Here is a tiny trained network, its code and every weight. The questions are about switching its units off for an input and a class, where a switched-off unit gives its printed mean instead of its output.

import numpy as np


def w(rows, s, z=0):
    codes = np.array(rows[::2]) - 128.0
    scale = np.full(codes.shape[1], s)
    scale[-1] = z or s
    return codes * scale


def f(y):
    return y / 2 * (1 + np.tanh(0.7978845608 * (y + 0.044715 * y**3)))


def log_softmax(a):
    a = a - a.max(-1, keepdims=True)
    return a - np.log(np.exp(a).sum(-1, keepdims=True))


def net(x, mask):
    res = np.array(x, float).reshape(1, 8) / 4 @ E
    y = f(res @ A[0][:, :-1].T + A[0][:, -1])
    res = res + np.where(mask, y, B[0][:, -1]) @ B[0][:, :-1]
    return log_softmax(res[-1] @ U[:, :-1].T + U[:, -1])


A, B = {}, {}
E = w([
[212,24,86,70,173,75,205,141,114,71],'x0',
[108,198,146,18,152,136,188,254,73,124],'x1',
[130,119,147,135,127,116,125,140,136,146],'x2',
[193,152,50,84,61,48,91,92,60,213],'x3',
[128,117,131,126,123,130,124,135,137,139],'x4',
[123,131,118,129,122,130,131,125,126,120],'x5',
[126,128,126,123,127,127,130,124,130,128],'x6',
[133,140,134,133,122,117,130,126,125,118],'x7',
],0.0091)
A[0] = w([
[179,69,121,101,172,84,206,192,175,60,151],'N1',
[74,180,159,12,127,120,156,206,140,122,220],'N2',
[90,212,81,107,81,102,77,140,108,233,254],'N3',
[168,94,153,134,193,81,196,117,169,7,196],'N4',
[2,66,170,152,197,173,185,122,146,59,238],'N5',
[113,146,147,76,112,128,166,217,48,138,213],'N6',
[45,168,177,157,212,155,90,134,221,76,240],'N7',
[160,82,108,106,124,26,195,110,61,181,164],'N8',
[177,18,124,55,199,45,135,115,107,44,244],'N9',
],0.0086,0.0044)
B[0] = w([
[182,99,97,53,218,190,164,174,172,155,223],'N1',
[163,186,145,58,248,178,81,210,80,38,239],'N2',
[87,168,145,132,91,47,56,128,31,130,221],'N3',
[185,56,147,101,219,219,184,103,194,176,214],'N4',
[72,140,224,180,150,207,204,162,207,104,237],'N5',
[173,254,175,114,231,175,127,143,67,134,226],'N6',
[82,183,219,171,67,140,149,137,228,121,231],'N7',
[197,58,74,9,71,111,114,80,90,131,214],'N8',
[194,57,77,93,95,194,222,135,164,185,250],'N9',
],0.0084,0.014)
U = w([
[21,181,191,242,64,161,172,65,227,111,168],'0',
[123,33,140,180,151,210,203,75,234,141,49],'1',
[79,169,94,185,75,26,36,4,91,180,253],'2',
[194,35,66,93,28,66,196,56,140,132,164],'3',
[69,232,214,153,155,187,91,255,161,8,69],'4',
[143,135,152,71,212,183,192,221,191,76,5],'5',
[84,216,116,88,125,73,55,233,3,98,52],'6',
[194,142,46,39,184,92,179,182,21,155,33],'7',
],0.0076,0.0044)

Each question gives the input, the list of numbers given to net, and the class t.
The units are the neurons (one row each of A and B). Each row of codes is followed by its name. A weight is (code - 128) times the scale printed after its matrix; where a second scale follows, it is the last column's (A, B and U).
mask holds one flag per neuron, in row order. A switched-off neuron (its flag False) gives its mean, the last column of its row in B, instead of its output. The means were averaged over made-up inputs and are rounded, as every weight is.
A unit's drop is (log p(t) with every unit on - log p(t) with that unit switched off) / (log p(t) with every unit on - log p(t) with every unit switched off).
The circuit of an input: a set's keep is (log p(t) with only the set's units on - log p(t) with every unit switched off) / (log p(t) with every unit on - log p(t) with every unit switched off). Starting from all 9 units, units are removed one at a time, each time the one whose removal leaves the highest keep (on an exact tie, the one counted first), for as long as the keep stays at least 0.8.
units of the circuit, in order: the units of the circuit, biggest drop first
unit that matters most: the unit with the biggest drop
k most important neurons: the k neurons with the biggest drops, biggest first
drop when u is switched off: that unit's drop, to one decimal
input [2,-8,7,2,7,-5,-8,2], class 3: unit that matters most => N5
input [8,-2,1,-1,-7,-3,4,3], class 1: 2 most important neurons => [N4; N2]
input [-4,8,1,0,4,4,-3,1], class 4: 3 most important neurons => [N8; N2; N6]
input [-4,5,-2,1,1,6,5,3], class 6: 2 most important neurons => [N5; N3]
input [0,6,3,6,4,-4,1,-2], class 6: units of the circuit, in order => [N3; N4]
input [6,0,-5,5,0,0,-3,5], class 3: units of the circuit, in order => [N2; N8]
input [5,8,-1,1,0,0,4,-4], class 7: 3 most important neurons => [N5; N7; N8]
input [0,-2,-7,-7,7,6,2,2], class 0: units of the circuit, in order => [N7; N2]
input [7,-6,-4,0,2,-4,-2,5], class 1: 2 most important neurons => [N4; N3]
input [8,6,-7,3,-5,4,4,1], class 7: 3 most important neurons => [N8; N5; N7]
input [1,-4,-8,7,5,-5,-6,2], class 3: 2 most important neurons => [N8; N6]
input [0,8,3,-8,-2,-4,-1,-4], class 4: 2 most important neurons => [N7; N9]
input [-2,-6,-5,0,-3,3,-1,8], class 0: 3 most important neurons => [N8; N2; N3]
input [1,4,8,5,8,-7,-1,7], class 7: 2 most important neurons => [N8; N7]
input [-2,0,-5,-4,-3,4,7,5], class 0: 2 most important neurons => [N2; N6]
input [-8,-7,-6,5,-4,-1,4,8], class 2: drop when N8 is switched off => 0.0
input [0,6,-5,2,6,0,3,3], class 6: drop when N9 is switched off => 0.1
input [-7,-1,-6,4,3,-7,6,-1], class 2: drop when N2 is switched off => 0.2
